Below is a small trained network, with its code and all its weights. Each question gives an input and a class and asks what happens when units are switched off, that is, made to give their printed mean instead of their output.

import numpy as np


def w(rows, s, z=0):
    codes = np.array(rows[::2]) - 128.0
    scale = np.full(codes.shape[1], s)
    scale[-1] = z or s
    return codes * scale


def f(y):
    return y / 2 * (1 + np.tanh(0.7978845608 * (y + 0.044715 * y**3)))


def log_softmax(a):
    a = a - a.max(-1, keepdims=True)
    return a - np.log(np.exp(a).sum(-1, keepdims=True))


def net(x, mask):
    res = np.array(x, float).reshape(1, 7) / 4 @ E
    y = f(res @ A[0][:, :-1].T + A[0][:, -1])
    res = res + np.where(mask, y, B[0][:, -1]) @ B[0][:, :-1]
    return log_softmax(res[-1] @ U[:, :-1].T + U[:, -1])


A, B = {}, {}
E = w([
[135,41,213,158,138,73,108,59],'x0',
[254,138,150,103,110,114,155,194],'x1',
[123,88,149,92,107,43,78,166],'x2',
[122,124,238,79,52,168,151,164],'x3',
[127,100,86,166,233,148,178,175],'x4',
[127,148,107,224,104,61,237,138],'x5',
[109,27,53,100,166,66,148,192],'x6',
],0.0091)
A[0] = w([
[108,150,112,84,106,153,188,245,122],'neuron 1',
[220,80,121,127,176,122,202,155,183],'neuron 2',
[201,193,89,145,152,80,104,161,159],'neuron 3',
[153,110,162,77,151,163,170,200,124],'neuron 4',
[116,192,55,191,144,163,220,144,165],'neuron 5',
[128,91,136,138,107,78,183,114,76],'neuron 6',
[109,147,134,110,77,108,123,123,120],'neuron 7',
[94,127,175,204,140,138,172,88,165],'neuron 8',
[127,164,135,88,102,114,94,152,36],'neuron 9',
[156,176,68,162,129,128,140,151,159],'neuron 10',
[170,83,165,87,162,156,119,158,215],'neuron 11',
[157,100,130,171,105,66,155,147,183],'neuron 12',
[136,169,132,110,181,174,76,117,149],'neuron 13',
[184,161,195,107,28,137,139,140,136],'neuron 14',
[95,108,81,137,162,124,123,48,2],'neuron 15',
[181,112,109,160,147,121,176,176,76],'neuron 16',
[66,127,160,221,198,127,198,77,231],'neuron 17',
[121,93,136,134,94,54,174,158,166],'neuron 18',
[139,148,90,92,153,157,141,121,116],'neuron 19',
[160,160,178,120,83,147,129,95,190],'neuron 20',
[151,108,166,107,137,112,69,108,212],'neuron 21',
[151,110,165,109,151,133,101,168,114],'neuron 22',
[177,156,220,112,82,127,146,154,111],'neuron 23',
[87,120,61,105,112,137,155,173,77],'neuron 24',
[181,82,74,158,132,146,141,138,160],'neuron 25',
],0.013,0.0042)
B[0] = w([
[124,120,85,4,39,140,36,128,205],'neuron 1',
[124,103,108,255,251,120,205,16,217],'neuron 2',
[126,119,61,195,216,117,180,76,195],'neuron 3',
[83,121,97,118,72,190,158,182,177],'neuron 4',
[113,36,47,238,220,62,206,34,253],'neuron 5',
[90,123,118,141,134,48,118,71,170],'neuron 6',
[128,134,139,119,157,75,215,121,156],'neuron 7',
[156,173,152,162,117,172,191,192,202],'neuron 8',
[168,141,141,158,135,137,174,111,153],'neuron 9',
[129,65,53,171,153,102,103,54,195],'neuron 10',
[90,88,74,161,111,130,146,162,178],'neuron 11',
[71,112,82,134,132,55,142,48,193],'neuron 12',
[88,85,107,126,112,84,185,159,176],'neuron 13',
[226,240,240,152,151,188,186,157,224],'neuron 14',
[128,181,164,114,102,192,170,236,175],'neuron 15',
[108,82,110,170,216,93,162,55,186],'neuron 16',
[182,166,144,201,151,136,243,109,249],'neuron 17',
[48,118,90,116,112,62,95,103,194],'neuron 18',
[137,123,85,141,61,67,93,116,157],'neuron 19',
[135,138,148,153,144,157,163,175,198],'neuron 20',
[81,136,92,139,110,143,204,168,178],'neuron 21',
[86,114,85,124,142,144,192,159,154],'neuron 22',
[165,201,202,85,83,188,128,209,204],'neuron 23',
[142,153,130,69,61,126,56,36,179],'neuron 24',
[119,163,90,140,86,125,120,106,182],'neuron 25',
],0.0084,0.016)
U = w([
[116,154,145,41,75,158,119,219,131],'0',
[63,15,29,176,133,88,157,76,231],'1',
[189,84,159,123,193,137,68,102,3],'2',
[246,98,197,125,199,139,6,108,21],'3',
[254,32,167,143,164,135,41,114,12],'4',
[189,164,99,76,91,167,64,45,68],'5',
[108,153,163,62,86,63,69,57,61],'6',
[161,173,185,217,133,149,206,148,182],'7',
],0.0083,0.0043)

Each question gives the input, the list of numbers given to net, and the class t.
The units are the neurons (one row each of A and B). Each row of codes is followed by its name. A weight is (code - 128) times the scale printed after its matrix; where a second scale follows, it is the last column's (A, B and U).
mask holds one flag per neuron, in row order. A switched-off neuron (its flag False) gives its mean, the last column of its row in B, instead of its output. The means were averaged over made-up inputs and are rounded, as every weight is.
A unit's drop is (log p(t) with every unit on - log p(t) with that unit switched off) / (log p(t) with every unit on - log p(t) with every unit switched off).
The circuit of an input: a set's keep is (log p(t) with only the set's units on - log p(t) with every unit switched off) / (log p(t) with every unit on - log p(t) with every unit switched off). Starting from the 12 units with the biggest drops (on a tie, the unit counted first), units are removed one at a time, each time the one whose removal leaves the highest keep (on an exact tie, the one counted first), for as long as the keep stays at least 0.8.
units of the circuit, in order: the units of the circuit, biggest drop first
most important unit: the unit with the biggest drop
k most important neurons: the k neurons with the biggest drops, biggest first
drop when u is switched off: that unit's drop, to one decimal
input [1,-8,-6,-4,-8,-5,3], class 0: units of the circuit, in order => [neuron 5; neuron 15; neuron 2]
input [7,-7,8,4,6,5,-3], class 7: units of the circuit, in order => [neuron 17]
input [1,-5,7,3,0,5,-2], class 7: 2 most important neurons => [neuron 5; neuron 1]
input [-7,-2,7,-2,-4,-7,-2], class 0: units of the circuit, in order => [neuron 5; neuron 2]
input [-6,-5,7,3,2,-2,-1], class 0: units of the circuit, in order => [neuron 5; neuron 2]
input [1,2,-7,-2,4,3,-3], class 1: 2 most important neurons => [neuron 5; neuron 14]
input [-8,2,7,4,5,0,-2], class 0: 2 most important neurons => [neuron 1; neuron 4]
input [2,-8,8,-7,-6,-5,-8], class 0: units of the circuit, in order => [neuron 5; neuron 2; neuron 15]
input [-1,-6,4,6,8,8,-4], class 1: 3 most important neurons => [neuron 14; neuron 5; neuron 23]
input [-4,-8,-8,0,-6,5,0], class 7: 2 most important neurons => [neuron 17; neuron 8]
input [4,6,-3,-5,2,-8,-5], class 1: 2 most important neurons => [neuron 14; neuron 17]
input [-1,-2,-5,-4,-6,-5,3], class 0: 2 most important neurons => [neuron 5; neuron 2]
input [5,-4,-8,-4,-4,-8,3], class 7: drop when neuron 17 is switched off => -0.2
input [-8,-4,5,2,-1,-2,4], class 5: most important unit => neuron 24
input [-5,-3,5,5,2,-2,6], class 0: drop when neuron 5 is switched off => 0.2
input [1,-7,-5,-3,2,6,-2], class 7: drop when neuron 17 is switched off => 0.7
